Below is a small trained network, with its code and all its weights. Each question gives an input and a class and asks what happens when units are switched off, that is, made to give their printed mean instead of their output.

import numpy as np


def w(rows, s, z=0):
    codes = np.array(rows[::2]) - 128.0
    scale = np.full(codes.shape[1], s)
    scale[-1] = z or s
    return codes * scale


def f(y):
    return np.maximum(y, 0)


def log_softmax(a):
    a = a - a.max(-1, keepdims=True)
    return a - np.log(np.exp(a).sum(-1, keepdims=True))


def net(x, mask):
    res = np.array(x, float).reshape(1, 3) / 4 @ E
    y = f(res @ A[0][:, :-1].T + A[0][:, -1])
    res = res + np.where(mask, y, B[0][:, -1]) @ B[0][:, :-1]
    return log_softmax(res[-1] @ U[:, :-1].T + U[:, -1])


A, B = {}, {}
E = w([
[164,134,32,200,65,91,49],'x0',
[63,174,11,89,86,187,154],'x1',
[86,68,163,191,7,139,197],'x2',
],0.012)
A[0] = w([
[157,119,174,148,145,21,142,97],'n0',
[123,183,111,82,196,94,101,89],'n1',
[114,117,199,54,134,171,200,120],'n2',
[70,67,158,170,60,98,166,110],'n3',
[121,96,140,183,26,132,185,104],'n4',
[175,176,99,105,159,85,144,176],'n5',
[83,167,22,35,69,255,163,103],'n6',
[126,78,175,120,138,105,85,95],'n7',
[144,191,144,95,166,142,125,105],'n8',
[211,106,177,141,142,101,98,86],'n9',
[78,69,182,210,72,162,182,107],'n10',
[81,127,199,75,156,192,190,99],'n11',
[86,194,43,88,99,191,180,99],'n12',
[119,166,195,77,125,143,183,95],'n13',
[151,137,71,79,197,133,75,129],'n14',
[172,126,204,166,132,61,126,98],'n15',
[138,54,101,130,144,174,149,251],'n16',
[200,68,208,200,163,81,132,118],'n17',
[144,195,97,59,175,45,79,115],'n18',
[188,109,38,155,59,37,107,89],'n19',
[22,51,129,162,78,147,215,122],'n20',
[190,140,57,221,58,90,36,115],'n21',
[105,59,169,25,180,198,238,97],'n22',
[53,156,85,124,122,152,149,76],'n23',
[178,132,232,154,133,71,94,122],'n24',
],0.01,0.018)
B[0] = w([
[126,154,140,161,111,147,93,163],'n0',
[139,93,102,98,146,152,95,173],'n1',
[91,138,138,98,108,96,135,195],'n2',
[139,115,105,101,179,148,109,192],'n3',
[140,98,120,83,175,149,92,198],'n4',
[148,108,137,115,142,138,152,196],'n5',
[110,169,167,186,97,153,100,233],'n6',
[107,149,138,121,116,142,117,147],'n7',
[136,107,100,89,171,129,111,158],'n8',
[125,144,118,139,102,144,100,161],'n9',
[167,120,94,82,165,150,100,202],'n10',
[95,128,103,114,96,83,114,190],'n11',
[97,179,174,172,93,163,86,202],'n12',
[98,122,85,118,90,88,93,166],'n13',
[150,118,118,94,158,143,128,201],'n14',
[112,164,148,149,114,148,99,171],'n15',
[124,132,182,150,150,133,248,251],'n16',
[111,159,170,161,94,156,120,201],'n17',
[144,97,131,86,144,153,105,198],'n18',
[83,150,133,91,121,81,115,192],'n19',
[170,117,127,93,170,142,111,215],'n20',
[70,131,114,93,117,65,148,231],'n21',
[106,122,105,117,90,77,108,209],'n22',
[122,145,138,128,115,140,92,155],'n23',
[106,160,157,161,126,156,114,191],'n24',
],0.015,0.018)
U = w([
[116,174,150,183,108,177,97,128],'0',
[104,138,123,109,114,22,116,120],'1',
[156,107,119,90,163,175,99,87],'2',
[136,131,151,156,137,145,249,251],'3',
[137,129,112,170,120,125,141,105],'4',
[147,124,111,164,116,107,135,103],'5',
[153,102,116,151,105,127,99,111],'6',
[159,132,114,158,111,105,140,103],'7',
],0.019,0.015)

Each question gives the input, the list of numbers given to net, and the class t.
The units are the neurons (one row each of A and B). Each row of codes is followed by its name. A weight is (code - 128) times the scale printed after its matrix; where a second scale follows, it is the last column's (A, B and U).
mask holds one flag per neuron, in row order. A switched-off neuron (its flag False) gives its mean, the last column of its row in B, instead of its output. The means were averaged over made-up inputs and are rounded, as every weight is.
A unit's drop is (log p(t) with every unit on - log p(t) with that unit switched off) / (log p(t) with every unit on - log p(t) with every unit switched off).
The circuit of an input: a set's keep is (log p(t) with only the set's units on - log p(t) with every unit switched off) / (log p(t) with every unit on - log p(t) with every unit switched off). Starting from the 12 units with the biggest drops (on a tie, the unit counted first), units are removed one at a time, each time the one whose removal leaves the highest keep (on an exact tie, the one counted first), for as long as the keep stays at least 0.8.
units of the circuit, in order: the units of the circuit, biggest drop first
unit that matters most: the unit with the biggest drop
k most important neurons: the k neurons with the biggest drops, biggest first
drop of u: that unit's drop, to one decimal
input [-5,7,-3], class 0: units of the circuit, in order -> n6
input [-8,8,-8], class 0: 2 most important neurons -> n6, n12
input [0,3,4], class 2: 2 most important neurons -> n20, n4
input [-7,3,7], class 1: 3 most important neurons -> n22, n11, n2
input [-5,4,7], class 2: 2 most important neurons -> n20, n10
input [6,0,7], class 2: 2 most important neurons -> n4, n10
input [-8,8,-7], class 0: 3 most important neurons -> n6, n12, n21
input [7,-7,2], class 0: 3 most important neurons -> n17, n24, n15
input [8,6,2], class 1: 2 most important neurons -> n21, n19
input [6,-4,7], class 2: 3 most important neurons -> n4, n10, n3
input [-3,-1,1], class 3: 2 most important neurons -> n21, n19
input [-4,2,1], class 1: 2 most important neurons -> n22, n11
input [7,-3,8], class 2: 3 most important neurons -> n4, n10, n3
input [7,4,5], class 1: units of the circuit, in order -> n21
input [3,-1,-2], class 3: 2 most important neurons -> n22, n11
input [0,3,8], class 2: drop of n12 -> 0.0
input [5,2,6], class 2: drop of n20 -> 0.3
input [3,-4,-4], class 0: drop of n20 -> 0.7
input [-5,-5,7], class 2: drop of n10 -> 0.6
input [-7,5,-1], class 1: unit that matters most -> n22
